Below is a small trained network, with its code and all its weights. Each question gives an input and a class and asks what happens when units are switched off, that is, made to give their printed mean instead of their output.

import numpy as np


def w(rows, s, z=0):
    codes = np.array(rows[::2]) - 128.0
    scale = np.full(codes.shape[1], s)
    scale[-1] = z or s
    return codes * scale


def norm(h):
    return h / np.sqrt((h * h).mean(-1, keepdims=True) + 1e-5)


def f(y):
    return y / 2 * (1 + np.tanh(0.7978845608 * (y + 0.044715 * y**3)))


def log_softmax(a):
    a = a - a.max(-1, keepdims=True)
    return a - np.log(np.exp(a).sum(-1, keepdims=True))


def net(x, mask):
    res = np.array(x, float).reshape(1, 5) / 4 @ E
    u = 0
    for l in range(2):
        y = f(norm(res) @ A[l][:, :-1].T + A[l][:, -1])
        res = res + np.where(mask[u : u + 10], y, B[l][:, -1]) @ B[l][:, :-1]
        u += 10
    return log_softmax(norm(res)[-1] @ U[:, :-1].T + U[:, -1])


A, B = {}, {}
E = w([
[130,131,129,132,128,132],'x0',
[118,163,55,127,84,78],'x1',
[79,255,120,49,168,163],'x2',
[130,131,129,131,127,127],'x3',
[202,122,55,65,167,236],'x4',
],0.00067)
A[0] = w([
[162,77,166,164,151,162,140],'L0N1',
[75,196,16,111,56,33,30],'L0N2',
[87,168,187,137,122,124,104],'L0N3',
[170,106,4,142,57,100,141],'L0N4',
[172,175,104,53,147,171,25],'L0N5',
[66,186,157,129,145,106,130],'L0N6',
[240,64,80,156,103,182,121],'L0N7',
[131,72,175,166,85,73,112],'L0N8',
[108,65,150,165,103,83,111],'L0N9',
[75,118,81,151,97,65,7],'L0N10',
],0.0037,0.0017)
B[0] = w([
[183,147,152,64,109,178,180],'L0N1',
[230,142,157,95,89,186,235],'L0N2',
[60,51,105,83,162,56,143],'L0N3',
[11,93,46,186,130,41,246],'L0N4',
[119,147,122,255,169,188,155],'L0N5',
[110,69,159,119,96,65,173],'L0N6',
[147,46,217,131,59,59,255],'L0N7',
[111,198,92,134,205,232,207],'L0N8',
[131,187,97,168,181,203,188],'L0N9',
[198,154,104,104,101,155,129],'L0N10',
],0.0023,0.0017)
A[1] = w([
[133,202,4,177,119,156,96],'L1N1',
[54,188,46,154,211,138,102],'L1N2',
[178,180,182,36,56,50,67],'L1N3',
[93,115,174,157,205,142,92],'L1N4',
[43,32,199,38,197,39,1],'L1N5',
[123,193,201,83,171,198,82],'L1N6',
[137,164,153,166,208,218,82],'L1N7',
[176,123,68,91,61,45,114],'L1N8',
[153,75,136,188,118,147,156],'L1N9',
[120,122,189,123,55,37,90],'L1N10',
],0.0036,0.0041)
B[1] = w([
[234,188,238,183,75,19,239],'L1N1',
[186,93,139,41,89,156,207],'L1N2',
[96,165,61,54,67,164,154],'L1N3',
[124,160,102,109,169,240,134],'L1N4',
[127,183,230,81,221,7,126],'L1N5',
[114,144,99,216,169,100,184],'L1N6',
[1,105,52,183,197,154,221],'L1N7',
[11,104,111,130,251,202,219],'L1N8',
[120,210,129,59,165,107,252],'L1N9',
[184,128,53,134,107,237,165],'L1N10',
],0.0028,0.0011)
U = w([
[5,229,74,245,250,246,236],'0',
[250,249,183,248,6,9,223],'1',
[246,1,248,39,22,251,2],'2',
[53,5,7,251,7,10,53],'3',
[11,243,250,11,247,9,43],'4',
[29,247,7,8,10,219,119],'5',
],0.0055,0.0032)

Each question gives the input, the list of numbers given to net, and the class t.
The units are the neurons (one row each of A and B). Each row of codes is followed by its name. A weight is (code - 128) times the scale printed after its matrix; where a second scale follows, it is the last column's (A, B and U).
mask holds one flag per neuron, layer by layer. A switched-off neuron (its flag False) gives its mean, the last column of its row in B, instead of its output. The means were averaged over made-up inputs and are rounded, as every weight is.
A unit's drop is (log p(t) with every unit on - log p(t) with that unit switched off) / (log p(t) with every unit on - log p(t) with every unit switched off).
The circuit of an input: a set's keep is (log p(t) with only the set's units on - log p(t) with every unit switched off) / (log p(t) with every unit on - log p(t) with every unit switched off). Starting from the 12 units with the biggest drops (on a tie, the unit counted first), units are removed one at a time, each time the one whose removal leaves the highest keep (on an exact tie, the one counted first), for as long as the keep stays at least 0.8.
circuit, biggest first: the units of the circuit, biggest drop first
top k neurons: the k neurons with the biggest drops, biggest first
top k neurons in layer l: the k neurons of layer l with the biggest drops, biggest first
input [-8,-8,-2,-7,0], class 0: top 2 neurons -> [L1N6, L1N1]
input [6,0,-6,8,0], class 0: circuit, biggest first -> [L0N8]
input [5,6,1,3,1], class 1: circuit, biggest first -> [L1N1, L0N2, L0N4]
input [-3,3,-1,-1,8], class 3: top 3 neurons in layer 0 -> [L0N7, L0N4, L0N5]
input [0,6,7,5,2], class 1: top 2 neurons -> [L0N7, L0N5]
input [4,6,0,-4,6], class 3: top 4 neurons -> [L0N4, L0N8, L0N7, L0N9]
input [-4,0,-5,-5,0], class 0: top 2 neurons in layer 1 -> [L1N7, L1N5]
input [-1,-1,-2,-5,-8], class 0: top 3 neurons -> [L0N4, L0N8, L1N7]
input [6,-4,2,4,0], class 4: top 3 neurons in layer 0 -> [L0N8, L0N9, L0N3]
input [-8,7,6,0,2], class 1: top 2 neurons in layer 0 -> [L0N7, L0N5]
input [-3,5,2,3,4], class 1: top 2 neurons -> [L0N5, L1N1]
input [-4,1,3,-5,-4], class 5: top 2 neurons in layer 1 -> [L1N3, L1N10]
input [-4,1,7,5,-3], class 5: top 2 neurons in layer 0 -> [L0N4, L0N2]
input [-2,-1,-7,-8,-7], class 0: circuit, biggest first -> [L0N8]
input [-8,4,0,-4,5], class 3: top 2 neurons in layer 0 -> [L0N8, L0N7]
input [-4,7,-8,-6,-1], class 1: top 3 neurons -> [L0N8, L1N1, L0N9]
input [-8,-5,0,0,5], class 2: top 2 neurons in layer 0 -> [L0N7, L0N8]
input [2,7,-7,4,-3], class 1: top 2 neurons -> [L1N1, L0N8]
input [-1,7,2,5,-2], class 5: top 2 neurons -> [L0N2, L1N8]
input [1,8,3,2,8], class 1: circuit, biggest first -> [L1N1]
input [-5,-2,-1,-3,-4], class 0: top 2 neurons -> [L0N4, L1N7]
